Small tables with named rows and columns. After each table, cells are looked up by row and column.

totopi:
|  | vevopa | zup | pupateb | kag | bibe | bup | velakat | gotu | puga |
|---|---|---|---|---|---|---|---|---|---|
| kap | 63102 | 33849 | 39362 | 40652 | 62893 | 59772 | 68196 | 50322 | 31459 |
| lonedu | 69963 | 64140 | 29528 | 66014 | 24106 | 47783 | 37190 | 66004 | 29592 |
| lil | 39953 | 65799 | 45773 | 27595 | 61761 | 37083 | 68305 | 50088 | 32029 |
| ragudan | 35759 | 33306 | 53248 | 38463 | 35416 | 71948 | 51167 | 61871 | 73524 |
| lirodit | 55472 | 37474 | 46280 | 71741 | 36113 | 28679 | 69061 | 67442 | 64510 |
| sav | 69848 | 43570 | 44214 | 32114 | 72628 | 41765 | 36262 | 68233 | 70812 |
| vig | 75216 | 48859 | 67274 | 40049 | 28950 | 51319 | 70394 | 43198 | 54424 |
| rifatot | 35555 | 65113 | 27829 | 49036 | 51000 | 64693 | 63990 | 42667 | 48777 |
| telaz | 48174 | 70204 | 65364 | 33278 | 45499 | 29783 | 51448 | 74725 | 52019 |
| petum | 30442 | 35946 | 71822 | 36871 | 45920 | 56866 | 55491 | 66750 | 27629 |

What is the bibe of petum in totopi?
45920
What is the bup of lonedu in totopi?
47783
What is the bup of petum in totopi?
56866
What is the bibe of lirodit in totopi?
36113
What is the velakat of lonedu in totopi?
37190
What is the vevopa of rifatot in totopi?
35555
What is the bup of ragudan in totopi?
71948
What is the vevopa of lirodit in totopi?
55472
What is the velakat of kap in totopi?
68196
What is the kag of lil in totopi?
27595
What is the zup of rifatot in totopi?
65113

Table tel
|  | sig | bimepor | beg | sagudor | vof | mib | vele | vur | deg |
|---|---|---|---|---|---|---|---|---|---|
| toka | 31505 | 15813 | 20683 | 56791 | 22030 | 60135 | 56430 | 25794 | 43481 |
| zif | 13213 | 59364 | 89208 | 48479 | 56384 | 56044 | 34397 | 47673 | 17510 |
| duz | 38317 | 24218 | 65519 | 27149 | 29376 | 20183 | 41915 | 71844 | 43632 |
| dup | 54752 | 54444 | 45079 | 61044 | 37004 | 28215 | 41391 | 96126 | 21993 |
| dad | 92236 | 68642 | 25680 | 48173 | 14650 | 49007 | 48855 | 33441 | 67078 |

What is the deg of dup in tel?
21993
What is the sig of zif in tel?
13213
What is the sig of duz in tel?
38317
What is the vur of toka in tel?
25794
What is the beg of toka in tel?
20683
What is the deg of duz in tel?
43632
What is the beg of dup in tel?
45079
What is the deg of zif in tel?
17510
What is the beg of duz in tel?
65519

Table sudu
|  | tudune | gesu | soveso | paz | libebut | kiz | veninu | mukiv |
|---|---|---|---|---|---|---|---|---|
| zopulo | 177 | 168 | 154 | 39 | 122 | 79 | 142 | 118 |
| kug | 138 | 218 | 122 | 103 | 97 | 61 | 78 | 72 |
| zed | 129 | 215 | 115 | 113 | 95 | 63 | 69 | 66 |
| sen | 162 | 211 | 139 | 73 | 107 | 63 | 104 | 89 |
| pamaz | 173 | 194 | 146 | 54 | 114 | 68 | 125 | 104 |
| kubani | 177 | 133 | 153 | 30 | 126 | 91 | 159 | 134 |
| nefibi | 147 | 218 | 129 | 93 | 101 | 61 | 86 | 75 |
| lus | 156 | 215 | 134 | 82 | 103 | 62 | 94 | 81 |
| kis | 177 | 182 | 150 | 46 | 118 | 73 | 134 | 110 |
| zor | 179 | 152 | 154 | 33 | 123 | 84 | 152 | 127 |
| zozodom | 120 | 210 | 109 | 123 | 91 | 65 | 64 | 63 |
| tis | 169 | 204 | 144 | 63 | 110 | 65 | 114 | 96 |

kiz of kis = 73
tudune of kis = 177
tudune of nefibi = 147
kiz of kug = 61
soveso of zed = 115
mukiv of zed = 66
libebut of nefibi = 101
libebut of kubani = 126
mukiv of pamaz = 104
tudune of lus = 156
gesu of kug = 218
libebut of pamaz = 114
libebut of sen = 107
veninu of zopulo = 142
mukiv of tis = 96
paz of kug = 103

